Here is a tiny trained network, its code and every weight. The questions are about switching its units off for an input and a class, where a switched-off unit gives its printed mean instead of its output.

import numpy as np


def w(rows, s, z=0):
    codes = np.array(rows[::2]) - 128.0
    scale = np.full(codes.shape[1], s)
    scale[-1] = z or s
    return codes * scale


def f(y):
    return np.maximum(y, 0)


def log_softmax(a):
    a = a - a.max(-1, keepdims=True)
    return a - np.log(np.exp(a).sum(-1, keepdims=True))


def net(x, mask):
    res = np.array(x, float).reshape(1, 6) / 4 @ E
    y = f(res @ A[0][:, :-1].T + A[0][:, -1])
    res = res + np.where(mask, y, B[0][:, -1]) @ B[0][:, :-1]
    return log_softmax(res[-1] @ U[:, :-1].T + U[:, -1])


A, B = {}, {}
E = w([
[128,87,99,233,254,92],'x0',
[159,167,175,236,114,165],'x1',
[180,119,111,154,117,23],'x2',
[182,8,69,95,141,171],'x3',
[208,193,123,138,240,153],'x4',
[140,80,242,115,202,134],'x5',
],0.0088)
A[0] = w([
[54,151,53,88,94,152,206],'N0',
[164,183,228,183,105,125,162],'N1',
[124,3,129,49,127,97,194],'N2',
[83,7,98,52,105,123,186],'N3',
[83,171,148,223,44,140,169],'N4',
[161,150,192,186,124,40,253],'N5',
[143,119,57,154,189,53,235],'N6',
[186,39,143,127,167,91,157],'N7',
[150,152,90,226,144,62,171],'N8',
[178,107,118,136,199,142,181],'N9',
[74,152,72,62,123,111,231],'N10',
[25,107,80,187,37,161,156],'N11',
[177,128,131,112,179,240,168],'N12',
[132,78,163,138,181,127,147],'N13',
[149,106,137,101,188,189,190],'N14',
[175,177,101,161,140,100,138],'N15',
[82,193,93,136,90,166,218],'N16',
[174,85,60,193,119,63,201],'N17',
[159,126,136,138,237,114,143],'N18',
[151,154,128,136,101,184,173],'N19',
[76,240,133,77,149,120,178],'N20',
[122,71,229,193,175,175,161],'N21',
[181,139,130,74,175,240,188],'N22',
[168,140,61,52,117,130,226],'N23',
[148,160,101,144,195,28,155],'N24',
[144,54,115,38,108,123,175],'N25',
[121,56,127,85,101,76,201],'N26',
[131,151,176,152,161,141,210],'N27',
[129,108,164,172,181,108,142],'N28',
],0.011,0.0037)
B[0] = w([
[168,69,73,137,41,114,217],'N0',
[34,197,193,225,118,156,217],'N1',
[133,169,130,29,91,68,239],'N2',
[117,110,172,20,95,110,245],'N3',
[87,54,184,188,128,118,227],'N4',
[169,226,240,181,193,80,223],'N5',
[196,130,112,119,196,105,227],'N6',
[104,144,108,78,163,108,212],'N7',
[181,95,188,160,210,125,220],'N8',
[112,152,66,122,166,135,210],'N9',
[217,108,60,127,54,91,207],'N10',
[131,30,169,134,78,122,227],'N11',
[94,117,87,122,137,182,220],'N12',
[57,126,96,94,153,54,193],'N13',
[81,129,4,118,142,159,209],'N14',
[176,141,132,181,159,168,179],'N15',
[189,76,139,211,48,140,205],'N16',
[160,108,178,86,185,127,214],'N17',
[88,89,81,118,227,122,223],'N18',
[106,96,141,166,91,207,173],'N19',
[143,195,65,213,69,103,210],'N20',
[35,155,90,145,129,96,233],'N21',
[78,121,64,85,103,210,227],'N22',
[191,145,100,81,81,152,209],'N23',
[188,163,103,159,197,91,213],'N24',
[173,148,132,32,79,130,219],'N25',
[151,151,180,2,119,69,199],'N26',
[78,182,99,174,130,117,193],'N27',
[97,144,93,154,146,49,194],'N28',
],0.0071,0.012)
U = w([
[137,139,89,114,111,247,160],'0',
[148,164,79,146,82,97,4],'1',
[70,133,82,120,166,118,131],'2',
[132,143,133,23,113,100,189],'3',
[81,160,187,162,125,127,160],'4',
[107,42,144,133,106,118,103],'5',
[171,145,138,136,202,112,63],'6',
],0.014,0.0022)

Each question gives the input, the list of numbers given to net, and the class t.
The units are the neurons (one row each of A and B). Each row of codes is followed by its name. A weight is (code - 128) times the scale printed after its matrix; where a second scale follows, it is the last column's (A, B and U).
mask holds one flag per neuron, in row order. A switched-off neuron (its flag False) gives its mean, the last column of its row in B, instead of its output. The means were averaged over made-up inputs and are rounded, as every weight is.
A unit's drop is (log p(t) with every unit on - log p(t) with that unit switched off) / (log p(t) with every unit on - log p(t) with every unit switched off).
The circuit of an input: a set's keep is (log p(t) with only the set's units on - log p(t) with every unit switched off) / (log p(t) with every unit on - log p(t) with every unit switched off). Starting from the 12 units with the biggest drops (on a tie, the unit counted first), units are removed one at a time, each time the one whose removal leaves the highest keep (on an exact tie, the one counted first), for as long as the keep stays at least 0.8.
circuit, biggest first: the units of the circuit, biggest drop first
k most important neurons: the k neurons with the biggest drops, biggest first
drop of u: that unit's drop, to one decimal
input [-7,-3,-1,-7,-6,2], class 5: circuit, biggest first -> (N11; N4; N16)
input [8,0,2,1,-7,4], class 6: circuit, biggest first -> (N5; N6)
input [-4,5,-5,-7,-3,-8], class 5: circuit, biggest first -> (N4; N11)
input [-4,-5,-7,-6,-5,-6], class 5: circuit, biggest first -> (N11; N16)
input [0,8,5,4,-2,-8], class 5: circuit, biggest first -> (N11; N4)
input [5,1,-7,5,-3,-4], class 5: circuit, biggest first -> (N11)
input [7,6,0,-5,-2,1], class 4: 2 most important neurons -> (N1; N21)
input [-6,0,4,1,2,-3], class 1: 2 most important neurons -> (N3; N2)
input [-8,-7,6,-8,-7,-7], class 1: drop of N20 -> 0.6
input [1,-4,-7,-8,-4,-6], class 1: 2 most important neurons -> (N20; N10)
input [-6,1,-1,-6,7,5], class 4: drop of N1 -> 0.1
input [8,-6,8,6,0,5], class 3: drop of N26 -> 0.4
